Below are the code and all the weights of a small trained network. Each question names an input and a class and asks about switching units off, where a switched-off unit gives its printed mean instead of its output.

import numpy as np


def w(rows, s, z=0):
    codes = np.array(rows[::2]) - 128.0
    scale = np.full(codes.shape[1], s)
    scale[-1] = z or s
    return codes * scale


def norm(h):
    return h / np.sqrt((h * h).mean(-1, keepdims=True) + 1e-5)


def f(y):
    return np.maximum(y, 0)


def log_softmax(a):
    a = a - a.max(-1, keepdims=True)
    return a - np.log(np.exp(a).sum(-1, keepdims=True))


def net(x, mask):
    res = np.array(x, float).reshape(1, 2) / 4 @ E
    u = 0
    for l in range(3):
        y = f(norm(res) @ A[l][:, :-1].T + A[l][:, -1])
        res = res + np.where(mask[u : u + 6], y, B[l][:, -1]) @ B[l][:, :-1]
        u += 6
    return log_softmax(norm(res)[-1] @ U[:, :-1].T + U[:, -1])


A, B = {}, {}
E = w([
[127,163,37,201,51,139,114,75,113],'x0',
[206,129,174,168,93,129,253,124,127],'x1',
],0.0056)
A[0] = w([
[162,189,129,137,232,164,168,201,115,61],'L0N0',
[254,81,130,149,137,135,145,175,197,75],'L0N1',
[123,96,203,119,118,116,78,113,58,23],'L0N2',
[114,134,161,227,82,198,88,91,173,220],'L0N3',
[57,103,153,149,187,61,77,82,95,235],'L0N4',
[193,211,93,47,133,159,155,125,75,3],'L0N5',
],0.0043,0.0029)
B[0] = w([
[84,149,100,99,93,181,93,174,168,167],'L0N0',
[136,85,78,138,107,116,126,115,56,202],'L0N1',
[139,206,120,154,115,192,184,173,166,138],'L0N2',
[125,113,174,85,154,136,138,198,168,233],'L0N3',
[195,139,133,134,132,100,254,127,112,255],'L0N4',
[179,36,108,170,150,105,144,136,47,128],'L0N5',
],0.0059,0.0039)
A[1] = w([
[85,77,102,104,194,90,51,31,33,83],'L1N0',
[24,116,81,103,213,47,79,117,37,127],'L1N1',
[160,122,102,110,141,136,156,174,151,142],'L1N2',
[129,150,90,181,58,153,78,81,135,112],'L1N3',
[210,22,254,18,25,31,28,4,248,3],'L1N4',
[39,34,211,98,115,238,88,7,214,3],'L1N5',
],0.0068,0.007)
B[1] = w([
[232,152,102,157,83,84,206,84,53,175],'L1N0',
[174,88,156,192,84,141,199,134,121,253],'L1N1',
[124,149,100,152,121,80,68,91,102,235],'L1N2',
[99,108,179,94,141,177,128,93,167,197],'L1N3',
[201,255,25,240,228,205,243,186,188,128],'L1N4',
[196,228,54,182,240,202,207,235,217,128],'L1N5',
],0.0088,0.0053)
A[2] = w([
[61,68,203,38,169,121,100,98,135,49],'L2N0',
[91,114,90,181,83,197,101,113,198,44],'L2N1',
[104,148,1,133,122,51,67,81,100,2],'L2N2',
[78,32,166,62,224,130,92,209,95,73],'L2N3',
[57,136,140,124,66,220,77,49,239,22],'L2N4',
[85,126,114,136,121,194,107,66,212,37],'L2N5',
],0.0081,0.0032)
B[2] = w([
[99,88,184,189,186,238,196,222,201,187],'L2N0',
[95,134,134,54,254,121,40,196,145,208],'L2N1',
[135,209,45,42,183,95,82,175,55,206],'L2N2',
[34,183,79,171,143,224,62,116,213,209],'L2N3',
[18,178,188,178,223,216,100,210,230,254],'L2N4',
[56,79,164,168,210,214,184,189,201,207],'L2N5',
],0.008,0.0047)
U = w([
[54,171,174,187,222,224,128,222,232,196],'0',
[231,69,161,221,75,80,248,120,64,239],'1',
[130,212,35,68,186,71,80,191,53,177],'2',
[47,25,173,40,40,46,75,58,168,3],'3',
[67,52,183,73,30,96,56,53,147,3],'4',
[51,47,200,65,42,48,54,57,148,3],'5',
[46,37,178,84,75,42,70,57,146,3],'6',
[75,71,183,76,44,76,61,46,159,3],'7',
],0.011,0.007)

Each question gives the input, the list of numbers given to net, and the class t.
The units are the neurons (one row each of A and B). Each row of codes is followed by its name. A weight is (code - 128) times the scale printed after its matrix; where a second scale follows, it is the last column's (A, B and U).
mask holds one flag per neuron, layer by layer. A switched-off neuron (its flag False) gives its mean, the last column of its row in B, instead of its output. The means were averaged over made-up inputs and are rounded, as every weight is.
A unit's drop is (log p(t) with every unit on - log p(t) with that unit switched off) / (log p(t) with every unit on - log p(t) with every unit switched off).
The circuit of an input: a set's keep is (log p(t) with only the set's units on - log p(t) with every unit switched off) / (log p(t) with every unit on - log p(t) with every unit switched off). Starting from the 12 units with the biggest drops (on a tie, the unit counted first), units are removed one at a time, each time the one whose removal leaves the highest keep (on an exact tie, the one counted first), for as long as the keep stays at least 0.8.
circuit, biggest first: the units of the circuit, biggest drop first
most important unit: the unit with the biggest drop
k most important neurons: the k neurons with the biggest drops, biggest first
k most important neurons of layer l: the k neurons of layer l with the biggest drops, biggest first
drop when u is switched off: that unit's drop, to one decimal
input [5,-6], class 1: circuit, biggest first	L1N0, L1N1
input [-1,-3], class 2: most important unit	L0N4
input [-3,-4], class 1: 2 most important neurons	L0N3, L2N4
input [-3,-3], class 2: 4 most important neurons of layer 0	L0N4, L0N3, L0N2, L0N1
input [-2,-2], class 2: 2 most important neurons of layer 1	L1N1, L1N2
input [5,6], class 1: 2 most important neurons of layer 0	L0N3, L0N0
input [2,0], class 2: 2 most important neurons	L0N3, L1N3
input [5,-8], class 1: 2 most important neurons	L1N0, L1N1
input [-6,-8], class 1: 3 most important neurons	L1N1, L0N3, L1N0
input [-5,6], class 1: 3 most important neurons	L0N3, L2N4, L1N3
input [2,2], class 2: 2 most important neurons	L1N1, L0N3
input [-1,-2], class 2: 2 most important neurons	L0N4, L1N1
input [-2,2], class 2: drop when L1N1 is switched off	1.0
input [2,-4], class 1: most important unit	L1N1
input [0,5], class 1: drop when L2N4 is switched off	0.3
input [1,4], class 1: drop when L2N4 is switched off	0.5
